Here is a tiny trained network, its code and every weight. The questions are about switching its units off for an input and a class, where a switched-off unit gives its printed mean instead of its output.

import numpy as np


def w(rows, s, z=0):
    codes = np.array(rows[::2]) - 128.0
    scale = np.full(codes.shape[1], s)
    scale[-1] = z or s
    return codes * scale


def norm(h):
    return h / np.sqrt((h * h).mean(-1, keepdims=True) + 1e-5)


def f(y):
    return np.maximum(y, 0)


def log_softmax(a):
    a = a - a.max(-1, keepdims=True)
    return a - np.log(np.exp(a).sum(-1, keepdims=True))


def net(x, mask):
    res = np.array(x, float).reshape(1, 3) / 4 @ E
    u = 0
    for l in range(2):
        y = f(norm(res) @ A[l][:, :-1].T + A[l][:, -1])
        res = res + np.where(mask[u : u + 15], y, B[l][:, -1]) @ B[l][:, :-1]
        u += 15
    return log_softmax(norm(res)[-1] @ U[:, :-1].T + U[:, -1])


A, B = {}, {}
E = w([
[20,118,2,149,153,155,126,115,97,70],'x0',
[119,175,144,35,163,61,158,200,162,92],'x1',
[122,75,148,194,20,96,86,201,166,109],'x2',
],0.0057)
A[0] = w([
[138,99,113,147,89,140,73,187,117,186,249],'L0N0',
[152,128,79,92,155,88,113,147,97,116,55],'L0N1',
[80,128,70,72,89,147,162,138,169,113,211],'L0N2',
[125,139,132,131,129,130,132,72,112,157,105],'L0N3',
[105,152,53,184,120,183,115,135,140,157,114],'L0N4',
[170,131,107,110,153,103,121,93,69,187,208],'L0N5',
[98,100,113,133,89,158,171,128,136,76,170],'L0N6',
[139,149,94,204,112,142,100,188,119,148,89],'L0N7',
[121,143,64,119,148,170,137,116,99,114,77],'L0N8',
[144,116,104,255,57,143,111,53,143,161,234],'L0N9',
[146,153,111,67,147,91,133,157,116,113,65],'L0N10',
[153,186,118,97,137,174,149,105,102,97,21],'L0N11',
[180,132,169,121,128,143,121,172,168,162,165],'L0N12',
[80,96,174,128,115,131,102,190,157,125,79],'L0N13',
[176,134,158,153,133,111,76,75,128,169,151],'L0N14',
],0.0057,0.0014)
B[0] = w([
[122,191,125,147,188,207,172,144,57,93,196],'L0N0',
[214,70,55,98,61,165,124,145,85,161,152],'L0N1',
[165,61,184,124,189,96,180,139,136,100,187],'L0N2',
[170,133,178,98,138,152,60,203,88,105,157],'L0N3',
[90,86,162,182,102,112,234,142,170,175,195],'L0N4',
[85,118,177,159,113,208,60,243,128,90,179],'L0N5',
[113,71,220,102,158,143,115,27,207,139,176],'L0N6',
[56,160,253,96,129,151,45,171,102,141,172],'L0N7',
[71,108,225,151,161,77,128,108,180,173,180],'L0N8',
[206,124,87,46,191,58,67,146,133,124,254],'L0N9',
[111,70,18,94,121,122,135,157,103,137,174],'L0N10',
[103,159,232,135,148,165,156,157,106,147,158],'L0N11',
[57,26,76,130,142,194,207,65,194,107,194],'L0N12',
[108,64,132,115,200,202,107,178,67,76,173],'L0N13',
[23,93,104,233,165,88,197,58,191,88,183],'L0N14',
],0.0034,0.0064)
A[1] = w([
[133,118,119,179,41,140,66,152,106,104,70],'L1N0',
[121,114,131,142,55,119,98,167,115,120,28],'L1N1',
[139,103,86,123,137,169,149,114,101,102,137],'L1N2',
[135,158,110,238,87,144,94,68,94,159,217],'L1N3',
[136,110,131,159,104,111,199,95,158,117,208],'L1N4',
[77,108,85,158,130,132,101,90,73,119,63],'L1N5',
[140,122,133,127,141,158,123,63,75,166,127],'L1N6',
[254,110,179,135,108,161,150,117,134,195,112],'L1N7',
[104,159,131,77,96,100,159,199,122,148,255],'L1N8',
[111,134,134,146,82,60,129,189,174,44,139],'L1N9',
[145,100,141,153,105,74,87,161,149,110,139],'L1N10',
[130,197,148,95,126,175,114,127,96,180,106],'L1N11',
[162,144,83,123,107,134,69,93,124,196,120],'L1N12',
[42,151,66,157,115,92,119,141,113,76,144],'L1N13',
[126,249,95,117,197,118,198,61,61,114,169],'L1N14',
],0.007,0.0015)
B[1] = w([
[149,183,131,89,155,170,114,140,116,58,202],'L1N0',
[104,210,148,125,150,160,87,64,91,105,179],'L1N1',
[131,123,191,201,190,134,119,134,135,136,182],'L1N2',
[178,106,101,44,162,53,167,191,147,93,233],'L1N3',
[65,120,142,165,160,125,157,109,123,141,186],'L1N4',
[120,178,128,100,64,70,170,120,143,192,221],'L1N5',
[181,139,96,65,93,127,107,188,121,59,207],'L1N6',
[44,183,76,138,61,89,162,97,150,195,252],'L1N7',
[139,45,89,197,149,102,88,85,91,130,230],'L1N8',
[161,205,99,101,95,139,115,96,125,134,253],'L1N9',
[130,139,114,125,178,183,146,114,82,147,221],'L1N10',
[77,122,98,206,140,188,74,142,78,76,162],'L1N11',
[116,3,91,78,161,55,131,161,78,33,150],'L1N12',
[179,147,189,145,79,126,166,98,170,236,230],'L1N13',
[169,159,150,159,4,140,77,139,151,108,234],'L1N14',
],0.006,0.0043)
U = w([
[58,160,164,146,77,105,213,55,200,248,223],'0',
[152,225,179,120,98,247,38,141,65,68,137],'1',
[204,68,56,49,137,38,116,168,104,95,2],'2',
[61,19,200,194,246,176,116,130,100,107,162],'3',
],0.012,0.00081)

Each question gives the input, the list of numbers given to net, and the class t.
The units are the neurons (one row each of A and B). Each row of codes is followed by its name. A weight is (code - 128) times the scale printed after its matrix; where a second scale follows, it is the last column's (A, B and U).
mask holds one flag per neuron, layer by layer. A switched-off neuron (its flag False) gives its mean, the last column of its row in B, instead of its output. The means were averaged over made-up inputs and are rounded, as every weight is.
A unit's drop is (log p(t) with every unit on - log p(t) with that unit switched off) / (log p(t) with every unit on - log p(t) with every unit switched off).
The circuit of an input: a set's keep is (log p(t) with only the set's units on - log p(t) with every unit switched off) / (log p(t) with every unit on - log p(t) with every unit switched off). Starting from the 12 units with the biggest drops (on a tie, the unit counted first), units are removed one at a time, each time the one whose removal leaves the highest keep (on an exact tie, the one counted first), for as long as the keep stays at least 0.8.
circuit, biggest first: the units of the circuit, biggest drop first
most important unit: the unit with the biggest drop
top k neurons: the k neurons with the biggest drops, biggest first
k most important neurons of layer l: the k neurons of layer l with the biggest drops, biggest first
drop of u: that unit's drop, to one decimal
input [3,-5,0], class 2: most important unit	L0N9
input [-3,3,-2], class 3: 2 most important neurons of layer 0	L0N9, L0N10
input [6,1,6], class 0: top 3 neurons	L1N13, L0N5, L0N4
input [7,-8,-6], class 2: circuit, biggest first	L1N6, L1N3
input [5,4,6], class 1: top 3 neurons	L1N9, L0N14, L0N12
input [-3,-1,-3], class 3: 4 most important neurons of layer 1	L1N5, L1N13, L1N9, L1N14
input [-3,3,0], class 3: top 3 neurons	L0N12, L0N9, L0N10
input [0,-8,-8], class 1: 2 most important neurons of layer 1	L1N14, L1N11
input [1,-6,-6], class 1: 3 most important neurons of layer 0	L0N11, L0N5, L0N3
input [1,-7,6], class 2: top 3 neurons	L1N3, L0N9, L0N5
input [2,-7,6], class 2: top 4 neurons	L1N3, L0N9, L0N5, L1N12
input [4,-7,-7], class 1: 2 most important neurons of layer 1	L1N14, L1N6
input [-3,4,4], class 1: 3 most important neurons of layer 1	L1N9, L1N3, L1N1
input [5,6,-8], class 1: circuit, biggest first	L1N14
input [-6,-8,7], class 2: circuit, biggest first	L1N3, L0N9
input [-3,-7,-7], class 1: top 3 neurons	L1N11, L0N5, L0N11
input [8,6,0], class 0: top 2 neurons	L1N13, L0N9
input [5,-2,-7], class 1: 2 most important neurons of layer 0	L0N14, L0N12
input [3,-5,-3], class 2: top 2 neurons	L1N6, L0N12
input [6,-4,-1], class 0: circuit, biggest first	L1N5
input [7,2,7], class 0: top 2 neurons	L1N13, L0N5
input [7,-4,6], class 0: top 2 neurons	L1N13, L1N5
input [5,2,-4], class 0: drop of L1N14	0.1
input [4,2,-8], class 1: drop of L1N14	1.1
input [-5,-7,3], class 2: drop of L1N3	0.6
